Here is a tiny trained network, its code and every weight. The questions are about switching its units off for an input and a class, where a switched-off unit gives its printed mean instead of its output.

import numpy as np


def w(rows, s, z=0):
    codes = np.array(rows[::2]) - 128.0
    scale = np.full(codes.shape[1], s)
    scale[-1] = z or s
    return codes * scale


def norm(h):
    return h / np.sqrt((h * h).mean(-1, keepdims=True) + 1e-5)


def f(y):
    return y / 2 * (1 + np.tanh(0.7978845608 * (y + 0.044715 * y**3)))


def log_softmax(a):
    a = a - a.max(-1, keepdims=True)
    return a - np.log(np.exp(a).sum(-1, keepdims=True))


def net(x, mask):
    res = np.array(x, float).reshape(1, 7) / 4 @ E
    u = 0
    for l in range(3):
        y = f(norm(res) @ A[l][:, :-1].T + A[l][:, -1])
        res = res + np.where(mask[u : u + 8], y, B[l][:, -1]) @ B[l][:, :-1]
        u += 8
    return log_softmax(norm(res)[-1] @ U[:, :-1].T + U[:, -1])


A, B = {}, {}
E = w([
[100,149,201,78,118,176,179,164,39,172,179],'x0',
[205,110,115,74,123,98,146,104,254,49,143],'x1',
[124,46,91,29,53,143,147,113,98,146,185],'x2',
[131,137,134,143,158,50,145,129,187,113,106],'x3',
[143,97,128,150,196,126,138,142,130,161,78],'x4',
[86,166,235,46,83,90,100,148,141,154,16],'x5',
[142,56,184,198,71,138,184,126,174,158,119],'x6',
],0.0068)
A[0] = w([
[133,55,167,178,111,115,147,211,235,79,140,134],'0.n0',
[188,152,79,180,130,110,162,198,45,75,51,3],'0.n1',
[110,108,230,207,22,144,133,99,121,208,70,54],'0.n2',
[3,194,92,95,162,146,103,104,46,102,110,60],'0.n3',
[158,100,166,81,109,81,181,81,136,229,125,167],'0.n4',
[122,150,175,107,93,133,91,220,104,162,127,145],'0.n5',
[190,160,147,212,175,179,196,53,143,193,141,57],'0.n6',
[131,103,168,108,166,110,107,55,72,166,158,143],'0.n7',
],0.0062,0.0023)
B[0] = w([
[104,126,128,69,129,163,48,101,120,187,96,222],'0.n0',
[179,26,156,91,129,115,67,128,139,93,134,143],'0.n1',
[139,2,168,143,17,85,75,108,129,92,99,255],'0.n2',
[165,116,86,62,109,172,67,86,67,127,99,247],'0.n3',
[132,209,72,230,101,124,142,153,117,112,140,182],'0.n4',
[134,98,78,132,155,166,36,116,103,56,68,199],'0.n5',
[153,153,226,152,226,149,152,82,74,90,174,194],'0.n6',
[156,115,62,151,143,170,88,108,140,90,174,153],'0.n7',
],0.0077,0.0039)
A[1] = w([
[97,88,159,122,127,111,72,102,132,192,122,117],'1.n0',
[157,195,126,102,170,70,101,90,255,130,100,48],'1.n1',
[137,96,100,69,129,149,84,144,103,141,151,252],'1.n2',
[163,135,144,143,105,88,116,108,172,73,95,224],'1.n3',
[158,112,137,203,168,118,162,98,118,146,129,117],'1.n4',
[140,108,129,113,129,196,142,145,156,128,143,35],'1.n5',
[120,209,106,98,127,113,35,164,93,154,139,205],'1.n6',
[122,100,77,97,116,127,188,154,128,126,179,38],'1.n7',
],0.0088,0.0011)
B[1] = w([
[113,200,116,131,114,180,120,74,112,155,146,196],'1.n0',
[217,210,137,38,145,91,182,70,173,134,130,250],'1.n1',
[131,198,113,130,160,165,108,155,66,116,138,231],'1.n2',
[87,181,240,212,113,2,200,135,184,194,104,223],'1.n3',
[92,76,177,96,182,152,146,174,27,103,160,187],'1.n4',
[114,67,98,163,119,42,139,126,99,102,136,136],'1.n5',
[181,138,73,127,164,205,81,30,119,163,74,253],'1.n6',
[134,90,78,174,121,133,132,211,125,193,194,160],'1.n7',
],0.0084,0.0055)
A[2] = w([
[177,176,95,95,141,94,143,127,254,139,122,8],'2.n0',
[113,144,137,178,215,157,110,148,91,147,167,169],'2.n1',
[108,100,25,153,113,196,206,226,170,104,144,70],'2.n2',
[145,62,144,150,169,154,195,172,56,62,96,52],'2.n3',
[97,141,39,89,114,120,139,223,146,154,200,190],'2.n4',
[101,117,91,139,74,188,152,229,104,191,163,28],'2.n5',
[127,207,114,94,178,9,192,109,192,136,126,23],'2.n6',
[25,151,201,203,28,87,103,165,156,145,77,124],'2.n7',
],0.0076,0.0013)
B[2] = w([
[147,168,215,136,209,56,137,89,181,91,128,223],'2.n0',
[64,144,175,70,82,114,161,105,205,82,87,218],'2.n1',
[196,122,158,136,57,62,164,181,75,58,172,154],'2.n2',
[96,114,145,158,208,162,182,95,208,99,173,181],'2.n3',
[132,104,53,171,116,24,136,219,118,156,89,164],'2.n4',
[131,225,107,92,162,55,115,190,222,133,146,163],'2.n5',
[254,211,154,96,92,119,130,70,218,173,133,247],'2.n6',
[84,17,124,108,85,55,87,158,101,215,43,254],'2.n7',
],0.0085,0.006)
U = w([
[244,217,196,101,146,50,154,46,251,128,116,138],'0',
[118,194,49,69,156,221,29,83,27,108,85,158],'1',
[63,75,220,180,228,186,201,86,130,35,198,159],'2',
[53,5,195,158,29,66,83,130,116,197,36,157],'3',
[154,122,57,158,97,26,170,245,114,96,214,131],'4',
[112,122,106,113,118,203,150,137,230,100,113,3],'5',
],0.011,0.0057)

Each question gives the input, the list of numbers given to net, and the class t.
The units are the neurons (one row each of A and B). Each row of codes is followed by its name. A weight is (code - 128) times the scale printed after its matrix; where a second scale follows, it is the last column's (A, B and U).
mask holds one flag per neuron, layer by layer. A switched-off neuron (its flag False) gives its mean, the last column of its row in B, instead of its output. The means were averaged over made-up inputs and are rounded, as every weight is.
A unit's drop is (log p(t) with every unit on - log p(t) with that unit switched off) / (log p(t) with every unit on - log p(t) with every unit switched off).
The circuit of an input: a set's keep is (log p(t) with only the set's units on - log p(t) with every unit switched off) / (log p(t) with every unit on - log p(t) with every unit switched off). Starting from the 12 units with the biggest drops (on a tie, the unit counted first), units are removed one at a time, each time the one whose removal leaves the highest keep (on an exact tie, the one counted first), for as long as the keep stays at least 0.8.
units of the circuit, in order: the units of the circuit, biggest drop first
top k neurons: the k neurons with the biggest drops, biggest first
top k neurons in layer l: the k neurons of layer l with the biggest drops, biggest first
drop of u: that unit's drop, to one decimal
input [0,-8,-2,6,-2,8,-2], class 1: units of the circuit, in order -> 0.n3, 1.n6
input [8,-8,-5,7,7,7,-1], class 1: units of the circuit, in order -> 1.n3
input [6,6,-1,-7,-4,-8,5], class 4: units of the circuit, in order -> 1.n7, 1.n6
input [6,2,8,5,-7,3,5], class 3: top 2 neurons -> 2.n7, 0.n2
input [-6,-6,-4,-5,6,3,0], class 3: top 2 neurons -> 0.n2, 0.n0
input [-2,-1,-4,-1,2,-1,-1], class 2: top 2 neurons -> 0.n6, 1.n4
input [1,2,6,2,4,6,0], class 3: top 2 neurons -> 2.n7, 1.n1
input [7,-2,4,8,5,-2,-4], class 1: top 2 neurons -> 1.n6, 0.n3
input [-8,2,6,-8,8,2,4], class 3: top 3 neurons -> 1.n1, 1.n6, 0.n3
input [-6,1,-4,2,6,-7,8], class 2: top 2 neurons -> 1.n4, 0.n6
input [5,-4,0,-7,-6,-6,1], class 4: top 3 neurons in layer 2 -> 2.n5, 2.n4, 2.n2
input [6,1,-5,-1,1,-1,-2], class 1: top 3 neurons in layer 0 -> 0.n3, 0.n5, 0.n2
input [8,1,1,6,-5,-2,-2], class 4: top 2 neurons -> 1.n7, 0.n0
input [1,6,8,-5,2,8,1], class 3: top neuron -> 1.n1
input [5,-6,-5,4,-5,-3,3], class 2: drop of 0.n6 -> 0.2
input [7,2,-3,4,-7,3,0], class 3: drop of 1.n1 -> 0.8
input [3,-2,-3,-4,-8,5,0], class 1: drop of 0.n3 -> 0.6
